Each row is followed by its class.
[ 32   3  -4 -24 -18   0 -19   0 -30   0  -9  11  -1 -13  -3 -45 -14  21
  19 -15  -1  -5 -12   2  20   3   8  16   3  -5   0  15] => J_724
[ 12 -35  16 -10  26  21  -5   8 -44   0  55  43  -1  10  -1 -29   9  39
 -60   6  15   8 -19  36 -32  36  -1  -8  17   7  19  -5] => J_33
[ 26 -38  21 -21  41  33  -2   5 -63  -8  73  59  10   5  10 -52 -10  36
 -87   2  32   5 -38  27 -41  59 -35 -21  34  27   6   5] => J_646
[ 10 -19 -21 -24   6 -21   6  21 -39  -7  12  15  12  22  -6 -23  -5  45
  15 -22  17   8   0 -12  30 -16   5 -11  24  17  25 -18] => J_80
[ 19  28   2   8  11 -28  56  16  25  -1 -63 -71   4   0   0  -8  11  -3
   1  13 -11  -1  31  -6  30  -8  17  -3  -1 -39  15  -2] => J_59
[ 64 -18  75 -27  40  31  19  13  -3  46  20  12 -11 -14  27 -14  24 -21
 -96  21  -3  19  -9  18 -33  86 -13 -12  -4 -12 -13  16] => J_961
[ 70 -24  36 -86 -32  22 -30  -3 -32  19  22  28  15 -31  34  49   4  -4
 -51  24 -18  19 -40  24 -23  38  26   6  -1  -7  -2   9] => J_821
[ 34  -3  -7 -29 -24 -13  -7 -15   0   4 -34  -8 -19 -36  -5  -1   0   3
  22 -13 -10   3  17 -22  30   6  18   0  -2  13   3  24] => J_646
[-83 -25 -57  72  92 -57  74  23  11  -8 -41  -2 -36  53 -63 -77   9  29
  71 -80  18 -14  89 -53 109 -22 -29 -35  25  51  13  -7] => J_724
[ 32  18  29  -9  34  -1  40  25  -2   4 -17 -44   5  22  11 -25   7  19
 -30  30  -1   2 -13  24  -6  11  24   0  17 -43   9  -1] => J_821
[ 55  23   1 -44  29  12  26  30 -53 -20  22 -10  29  35  16 -51 -13  49
 -33  46  22  -5 -41  41 -26   1   2   7  39 -55  25 -38] => J_7
[ 76  27  36 -29  -3   9  43  23   2   5 -25 -61  21 -16  37  -1 -11   9
 -48  38  -8   2 -25  35 -35  26  25   7  13 -56   1  -1] => J_211
[  2  15 -13   1   7   0 -14  -9  -7  -6   2   8  14   3  -3 -59  -8  12
  -1 -23   3 -18 -16  -1  26   3  -1  12  14   2 -13  27] => J_821
[-23 -37  16  31  68  -3  37  -6 -17   3  27  44 -41  39 -33 -69  19  24
 -27 -25  33   7  43   0   6  33 -34 -28  28  29  12  -3] => J_211
[ -5   0 -25  28 -16 -22   0  -3  -1 -10 -29  -2 -17 -17 -26 -53   7  32
  48 -37   7 -13  33 -29  51 -19   2   9   0  13   5  31] => J_332
[ 35   9 -19 -29   3  -1 -35  22 -42  -6  25  24  28  -6   4 -73 -38  55
  -7 -27  13  -9 -37   6  18   4   1   9  23   6   3  17] => J_80
[ 47 -23  56  27  11  14  34 -12  49  90 -35 -16 -54 -46 -20  10  65 -54
 -39 -12 -18  20  43 -14  28  71  -7  -2 -37  -8 -14  41] => J_961
[-52 -12 -23  35  47 -30  40   1  30 -14  -8 -14 -51  50 -44 -30  29  34
  73 -36   8  11  93 -37  65 -34 -18 -10  25  21  27 -12] => J_332
[ 21   5  13   1 -29  -8 -37   3   2  37 -33 -10  -6 -45 -19 -20  23   9
  32 -26   9  -3 -11 -24  43 -13  29  28 -24   0 -13  38] => J_80
[-23 -24 -14  54  55 -28  45  -1  -5  14   0  15 -38  32 -35 -91  27  24
 -12 -44  14   3  51  -6  38  22 -25 -23  20  14  11   3] => J_724
[ 71  14  20 -36  23  -3  46  25   9  -4  -9 -64  26   3  32  -8 -11  18
 -47  30   1  -1 -26  27 -15  15  15  -4  19 -46  20 -12] => J_499
[ 41  14  22 -45  11   7  22  33 -17 -28   1 -42  36  -6  47  11 -29  24
 -53  38  -5  -3 -41  22 -41  12  32  -6  21 -26   7 -13] => J_646
[ -3 -33 -12 -19  14   1   9  23 -34 -13  31  21   5  16  -6   8   5  35
  -2   1   5   8  -7   3  -6  -3   3 -16  26  25  17 -19] => J_332
[ -9 -22 -10  18  34 -21  24  10  22  33 -49   6 -36  -8 -53 -10  36  -1
  41 -43  -7   3  68 -30  90 -11 -10  -8 -12  36  23  14] => J_431
[ 71   4   4 -23 -36  -2  -8   3   1  38 -38 -23   7 -61  11  -3  -3  -5
 -11 -11 -19  -9 -21 -12  26  34  24  13 -19 -14 -11  41] => J_646
[ 33   9  -2 -12 -18   2 -29  16 -30  11  -3  18  18 -20 -13 -53  -2  27
  18 -23   5  -7 -27   4  32 -10   9  27   3 -15   1  25] => J_431
[-18 -20  35  38  51 -12  37  14  48  50 -32  -7 -53  -2 -41   0  50 -14
 -11 -17 -13  12  67 -11  40  27   7  -5 -23  -4   1  13] => J_33
[  1 -27  -7   5  15 -20  32  15 -11  17  -8  15 -22  14 -16 -38  23   9
   8 -15   9  15  44 -26  35   3   7 -16  13  12  17  -9] => J_961
[ 35  17   1 -47  31   8  32  21 -50 -63  26 -20  35  36  39 -42 -37  61
 -33  32  27  -3 -30  33 -35  -4   0 -12  52 -22  34 -32] => J_7
[ -2  15 -16  20  -3 -18   4   5   6  -4 -27  -6  -4 -18 -15 -52 -12  18
  33 -40   1 -12  26 -19  51  -7  -1  12   4   4 -13  30] => J_211
[ 11   2  -1  17 -11  -3 -26 -18  12   8 -14  14 -32 -18 -22 -49  13  -4
  18 -23   3 -10  13 -11  31   0   1  12  -8   7  -2  27] => J_564
[ 86  10  53 -50 -49  29 -46 -11  16  47 -24 -17  15 -60  34  20  11 -37
 -31  17 -21   6 -33   5  -7  38  33  32 -32 -33 -21  44] => J_961
[-38  -4 -43  51  14   7 -22   3 -32 -22  33  24  14  11 -23 -82 -17  37
  28 -44  32 -22 -28 -21  25 -10  -8  -1  24  33  -2  25] => J_431
[  9 -12  13  33  -3  11 -13 -18  31  54 -20 -31  -2 -20  -6  13  24 -31
 -20 -28 -17   9  -8  21  21  28   7   0 -18  -2  -3  35] => J_7
[-76 -23   4  30  15 -29  21  20  46   3  -9 -11 -29  14 -24   2  16  37
  73 -60   2   8  56 -50  47 -35  30  17   4   8 -11 -15] => J_724
[ 30  12 -15 -12   1  -3 -17  -3 -10   4  -3  21  -1 -31 -24 -54  -5  20
  17 -33   2  -9  10  -9  50   2 -24  17  -4  11   2  31] => J_33
[-73  -9  -1   8 -17 -18  -8 -14  46 -32   6 -25  -3  20   7  28  -3  33
  69 -51 -11   7  31 -22   7 -47  30  19  19   8  -3  -9] => J_332
[ -6 -18 -17  20  26  -4 -11 -22 -13   2  32   6 -15  24  -9 -36  18   8
 -12 -13   2   6 -29  25 -12  23  -6 -19  29  14   3  14] => J_564
[ 53   7  19 -64 -44  24 -67  -4 -28   3  19  18  35 -36  20  -6 -20  29
  -8 -17   2  -4 -41  10   2  -2  29  39   3 -11   0  16] => J_80
[ 54  38  26  -6  27 -15  55  30  45  33 -85 -84  -6  -9   2   1  20 -13
 -11  16 -34  -1  52   4  59  14  26  11 -18 -63  15  15] => J_7
[-49  -1 -51  50  68 -48  40  -8  26  -4 -36  -9 -29  33 -53 -56  15  -4
  54 -53   4 -13  78 -47  78 -19 -13 -42  25  68  10   7] => J_211
[  94  -28   79  -60  -23   54  -27  -10  -23   52   42   16   15  -47
   49   35   15  -12 -106   23  -11   25  -61   49  -63   90    8   10
  -12  -23   -7   24] => J_7
[ -55   11  -66   45   24  -36  -15  -11   -6  -20  -12   14  -34   32
  -52 -102    5   41   73  -47   25  -19   41  -41   70  -41   -2   -2
   23   35    4   12] => J_80
[ 13   1  11   7 -17 -16 -12  11  20  27 -40  -6 -10 -31 -24 -28  26   7
  26 -30 -16  -4   9  -8  56  -9  18  30 -19 -16  -7  38] => J_564
[ -7 -22 -20  26   7  13  -9  -9 -27  25  20   9 -11  10 -40  -9  19   5
   7 -12   8  15   1  18  11  -4 -11  -7  14  15  20  -9] => J_724
[ 14 -11  51 -79 -62  25 -53 -19  20 -18  43  -3  10 -19  66  73 -12   5
  -5   5 -20  26 -18  -1 -42   8  41  30  -7 -12  -8  -3] => J_59
[  1 -42  10 -46  -1   2 -12  -7 -53 -18  32  42 -18  25  15  -9   4  22
   6   3  13  12 -16   3 -17  12  16  -4  18  11   5 -16] => J_724
[ 19 -42  23  -5  58  26  11  -8 -38  -3  75  40 -17  26  11 -54   3  17
 -87  11  27   7 -32  29 -47  75 -30 -33  29  22   3   9] => J_499
[-10 -29 -27 -19  16  -1 -18   4 -23  -9  32  21  -9  21  -5 -12  -1  22
   1  -2   6  13   3  -3   9   6  10 -21  26  30  17  -9] => J_59
[  7  18 -46 -21  50 -17  45  37 -38 -62  15 -22  24  57   6 -66 -39  72
  -3  20  21  -6   5  14   3 -21  -6 -25  60  -6  43 -41] => J_59
[ 29  15  -2   9 -30 -16  -7  -9  46  42 -58 -29 -17 -52 -26   0  24 -27
  25 -28 -26 -10  32 -19  65  -5  16  24 -38  -7  -9  34] => J_499
[ 49 -34  72 -24  24  21   3  26  -3  51  11   8 -15 -27   9   6  26   6
 -69   7  -3  14 -26  17 -14  61  21   8 -16 -28  -9  18] => J_646
[-58 -15 -10 -15   0 -17  -6 -21   0 -44  23  36 -47  31   3  -4  -9  36
  47 -16  23  12  50 -28   0 -26   3  -1  26  16   0 -36] => J_821
[ 37  18  11   2 -16  -5 -24   0  37  33 -32 -18 -11 -24  -2 -11  20 -22
  25 -11 -17  -6 -13  -9  37   5  17  23 -25 -22 -21  42] => J_431
[-80 -30 -12  78  73  -5  41  18 -20 -14  36  27 -11  49 -44 -84   5  45
  -1 -43  46  -9  17  -9  14  -1 -18 -19  37  25   2  -5] => J_211
[-114    2  -31   37   34  -36    8   14   56  -37   -2  -17  -25   55
  -41  -10   -2   49   90  -48    0    5   70  -35   55  -76   15    5
   19   17   15  -36] => J_59
[-43 -20 -68  47  49 -54  52  16  -1 -10 -28   5 -36  43 -51 -74   7  42
  68 -57  20   5 103 -53  96 -32 -15 -39  32  48  42 -18] => J_961
[ 36 -17  36 -40 -25 -10  -4  -2   5  22 -29  -4 -14 -51  20  41  12 -11
  -3 -19  -6  10  12 -30  18  24  29   3 -22  11 -11  22] => J_80
[-21  21 -46  52  55 -39  66  28  16 -31 -29 -54  -5  64 -20 -70  -2  35
  32 -12  13 -17  36  -4  34 -39   0 -22  43 -18  27 -29] => J_332
[ 45 -23  25 -64 -37  16 -28  -8   2  28  -4   8   6 -28  30  56  -3 -21
 -10   1 -20  11 -15  -7  -5  34  19   2 -18  19  -1   3] => J_59
[ 18  10  17  -4   7  23 -29  11  13  18   6  -4  15 -18 -10 -16  -5   3
  -1 -13  -1 -14 -33   7  10   7  17  24   0 -10 -25  25] => J_211
[ 28  19   0  -4  61 -33  68  25  13 -28 -39 -48 -11  35  13 -41  -8  23
 -13  13   5  -3  37   9  13   6  -1 -25  36 -28  24 -15] => J_564
[ 35 -25  50   1  11  -3  36   3  15  24   0  -8 -11 -15   8   6  34  -1
 -62  -2 -14  12   3  13  -9  52  13 -10  -9 -18  -8  24] => J_211
[-23 -30 -25 -11  11 -27   9   1 -26 -16   2  31 -17  21 -28 -30   8  42
  32 -32  24   8  35 -26  43 -26   0 -12  21  32  27 -12] => J_80
[  4  12  -1  19 -13 -28  -3  -1  36  31 -59 -17 -33 -31 -24 -34  32 -13
  39 -26 -16  -2  42 -31  66 -10  20  18 -28 -14 -15  34] => J_961
[ -4   1 -59  20  17 -30   6  -2 -18   4 -26  17 -17  -9 -53 -74  -2  31
  44 -49   6 -13  40 -33  81 -10 -24  -8  14  34  12  19] => J_646
[  0  10 -50  18  56 -36  72  29 -24 -52 -17 -22   2  43 -10 -77 -12  54
  15   2  34 -16  19  -8  19 -26   0 -34  55   1  34 -26] => J_431
[ 97  26  31 -58 -10   8  28  23 -11  -3 -14 -47  27 -13  48  11  -5   7
 -54  47 -21   7 -45  47 -31  25  21   9   9 -69  13   0] => J_431
[-82  -8 -11  28  17 -24   0  -4  32 -27   1  -4 -46  32 -21   1  12  31
  73 -26   7   6  45 -28  11 -41  15   0  18  28   0 -25] => J_564
[ 58  22  -1 -27  31   1  67  35 -11 -14 -17 -50  17   8  18  -2  -9  24
 -45  41  -1   4   7  26  -6  13   3 -17  28 -39  30 -28] => J_7
[ 67  32  34 -41  25  -7  51  44  20  14 -41 -67  14   2  22  -4   4  14
 -35  41 -24   1  -9  39  -2   6  34  17  10 -78   5 -12] => J_211
[ -1 -26 -11  32   5  -4  -2 -23  16  25  -6   0 -37   3 -34  -7  30  -3
  15 -20   2   7   5   4  10  12  -2 -16   8  25   8  10] => J_564
[ -7   8 -13   1   3 -17   5   4  -8 -12 -27   4  -6  -8 -22 -53  -5  45
  40 -40   1 -18  15 -27  57  -8  12  14   6   8  -5  24] => J_821
[ -46   15  -67   77   34  -48   22    5   13  -17  -29   -6  -23   39
  -48 -110    8   28   73  -55   20  -22   37  -41   79  -36   -8  -14
   23   19    3   18] => J_431
[ -76  -24  -84   77   47  -36   17  -21  -19  -16   21   24  -48   74
  -52 -106   10   41   63  -39   43    3   44  -23   36  -24  -19  -34
   50   29   23  -18] => J_961
[-41 -27   3  56  70 -16  49   4   5   4 -17   2 -21  14 -41 -44  22  13
 -29 -40  12   2  73 -12  51  17 -26 -32  10  39  26  21] => J_646
[ 10  -8   5  -3  15 -28   7 -15  38  46 -49 -12 -46   2 -18  -6  35 -17
  45 -36  -5   5  61 -37  67   4   5   0 -16  22   5  14] => J_80
[ 17 -13  25 -24 -13 -12 -11  -8  18  51 -40  -3 -23 -29  -9  31  29 -23
  16 -27 -23  11  29 -16  44  10  19  11 -29  14   0  20] => J_80
[  2 -29  19  11  38   1  14   2 -12  20  14  36 -22  -3 -33 -26  28  14
 -57 -17  -4  10  37  12  15  33 -11 -18   4  19  17   6] => J_646
[ 95  14  23 -55 -36  21 -47   4 -18  52   2  -7  14 -49  11 -18  15   3
 -15   7  -4   2 -68  16   4  21  21  38 -10 -31 -17  30] => J_80
